Here is a tiny trained network, its code and every weight. The questions are about switching its units off for an input and a target symbol, where a switched-off unit gives its printed mean instead of its output.

import numpy as np


def w(rows, s, z=0):
    codes = np.array(rows[::2]) - 128.0
    scale = np.full(codes.shape[1], s)
    scale[-1] = z or s
    return codes * scale


def f(y):
    return np.maximum(y, 0)


def softmax(a):
    e = np.exp(a - a.max(-1, keepdims=True))
    return e / e.sum(-1, keepdims=True)


def log_softmax(a):
    a = a - a.max(-1, keepdims=True)
    return a - np.log(np.exp(a).sum(-1, keepdims=True))


def net(x, mask):
    ids = ['αβδηλπστφψω'.index(c) for c in x.split()]
    T = len(ids)
    res = E[ids] + P[:T]
    r = res
    for j in range(2):
        rows = slice(2 * j, 2 * j + 2)
        q, k, v = (r @ M[0][rows].T for M in (Q, K, V))
        z = softmax(np.where(np.tri(T) > 0, q @ k.T / 2**0.5, -1e9)) @ v
        o = O[0][rows]
        res = res + np.where(mask[j], z, o[:, -1]) @ o[:, :-1]
    y = f(res @ A[0][:, :-1].T + A[0][:, -1])
    res = res + np.where(mask[2:10], y, B[0][:, -1]) @ B[0][:, :-1]
    return log_softmax(res[-1] @ U[:, :-1].T + U[:, -1])


Q, K, V, O, A, B = {}, {}, {}, {}, {}, {}
E = w([
[119,177,122,135],'α',
[71,146,203,8],'β',
[120,178,117,139],'δ',
[31,69,90,125],'η',
[114,187,106,137],'λ',
[136,165,112,183],'π',
[102,208,86,145],'σ',
[172,210,172,64],'τ',
[127,137,155,201],'φ',
[133,130,239,129],'ψ',
[61,192,200,97],'ω',
],0.017)
P = w([
[152,65,116,123],'0',
[154,101,120,137],'1',
[150,128,125,150],'2',
[160,165,124,160],'3',
[163,198,135,160],'4',
[170,223,135,160],'5',
[174,254,148,162],'6',
],0.0093)
Q[0] = w([
[113,182,113,222],'h1',
[11,90,180,168],'h1',
[39,116,155,171],'h2',
[235,250,200,177],'h2',
],0.022)
K[0] = w([
[39,164,216,236],'h1',
[7,16,147,135],'h1',
[84,47,190,125],'h2',
[142,244,236,174],'h2',
],0.018)
V[0] = w([
[134,207,22,56],'h1',
[86,78,211,114],'h1',
[12,184,101,143],'h2',
[139,137,247,127],'h2',
],0.012)
O[0] = w([
[139,1,198,192,149],'h1',
[59,225,120,138,126],'h1',
[39,139,186,222,174],'h2',
[97,64,21,50,254],'h2',
],0.0084,0.0083)
A[0] = w([
[85,164,54,175,135],'n1',
[161,60,58,110,163],'n2',
[93,56,203,86,174],'n3',
[245,185,112,144,194],'n4',
[199,76,113,217,108],'n5',
[145,222,111,213,145],'n6',
[59,123,59,197,251],'n7',
[95,118,19,231,80],'n8',
],0.013,0.0033)
B[0] = w([
[164,126,112,167,230],'n1',
[107,159,24,146,201],'n2',
[178,177,202,98,185],'n3',
[158,4,104,84,177],'n4',
[21,192,185,181,196],'n5',
[110,76,105,36,214],'n6',
[205,188,112,120,250],'n7',
[87,28,239,201,208],'n8',
],0.017,0.011)
U = w([
[188,133,74,197,6],'α',
[138,151,170,49,26],'β',
[127,142,138,135,196],'δ',
[254,127,149,208,121],'η',
[87,89,132,102,80],'λ',
[137,131,132,131,134],'π',
[153,141,128,133,119],'σ',
[188,79,129,75,182],'τ',
[110,137,155,138,74],'φ',
[49,143,60,119,170],'ψ',
[214,207,120,153,151],'ω',
],0.0079,0.0025)

Each question gives the input, a string of symbols that net reads in full, and the target symbol t.
The units are the heads (2 rows each of Q, K, V and O) and the neurons (one row each of A and B). Each row of codes is followed by its name. A weight is (code - 128) times the scale printed after its matrix; where a second scale follows, it is the last column's (O, A, B and U).
mask holds one flag per unit, heads first, then neurons. A switched-off unit (its flag False) gives its mean, the last column of its rows in O or B, instead of its output. The means were averaged over made-up inputs and are rounded, as every weight is.
A unit's drop is (log p(t) with every unit on - log p(t) with that unit switched off) / (log p(t) with every unit on - log p(t) with every unit switched off).
The circuit of an input: a set's keep is (log p(t) with only the set's units on - log p(t) with every unit switched off) / (log p(t) with every unit on - log p(t) with every unit switched off). Starting from all 10 units, units are removed one at a time, each time the one whose removal leaves the highest keep (on an exact tie, the one counted first), for as long as the keep stays at least 0.8.
units of the circuit, in order: the units of the circuit, biggest drop first
unit that matters most: the unit with the biggest drop
k most important neurons: the k neurons with the biggest drops, biggest first
heads that matter: for each layer, one digit per head in row order, 1 if its drop is at least 0.15 and else 0, layers parted by /
input π α τ η, target η: unit that matters most : n7
input τ α π, target ψ: 3 most important neurons : n2, n5, n7
input λ τ σ σ α, target φ: units of the circuit, in order : h1, n5, h2
input η λ β δ ω, target ω: 3 most important neurons : n7, n1, n4
input ω ω ω α, target η: 2 most important neurons : n7, n8
input α β ψ η δ, target α: 2 most important neurons : n2, n6
input σ τ σ, target ψ: units of the circuit, in order : h1, n2, h2, n5
input α τ λ λ ω δ π, target η: units of the circuit, in order : h2, n7, n8
input δ τ τ δ, target ψ: heads that matter : 11
input σ δ ψ π, target α: 3 most important neurons : n2, n1, n3
input λ β τ φ τ τ α, target ψ: 2 most important neurons : n2, n7
input λ τ λ σ, target ψ: 3 most important neurons : n2, n5, n7
input ω ψ τ η η φ, target τ: heads that matter : 10
input ψ φ λ π, target τ: units of the circuit, in order : n4, h2, n6
input φ τ α, target α: units of the circuit, in order : n6, h2, n2
input τ ψ σ, target α: 3 most important neurons : n1, n2, n3
input ω τ β λ φ η α, target τ: heads that matter : 00
input η α φ σ, target τ: unit that matters most : n6
input σ ψ φ, target α: 3 most important neurons : n2, n1, n6
input ω λ ω β β σ, target φ: 2 most important neurons : n5, n8
input β η τ τ λ, target ψ: units of the circuit, in order : h1, h2, n2, n5
input ω α ψ α, target α: 2 most important neurons : n1, n2
input η ψ ω π δ, target η: unit that matters most : h2
input β σ α, target φ: 3 most important neurons : n5, n7, n1
input σ ψ τ τ δ σ δ, target φ: 2 most important neurons : n5, n7
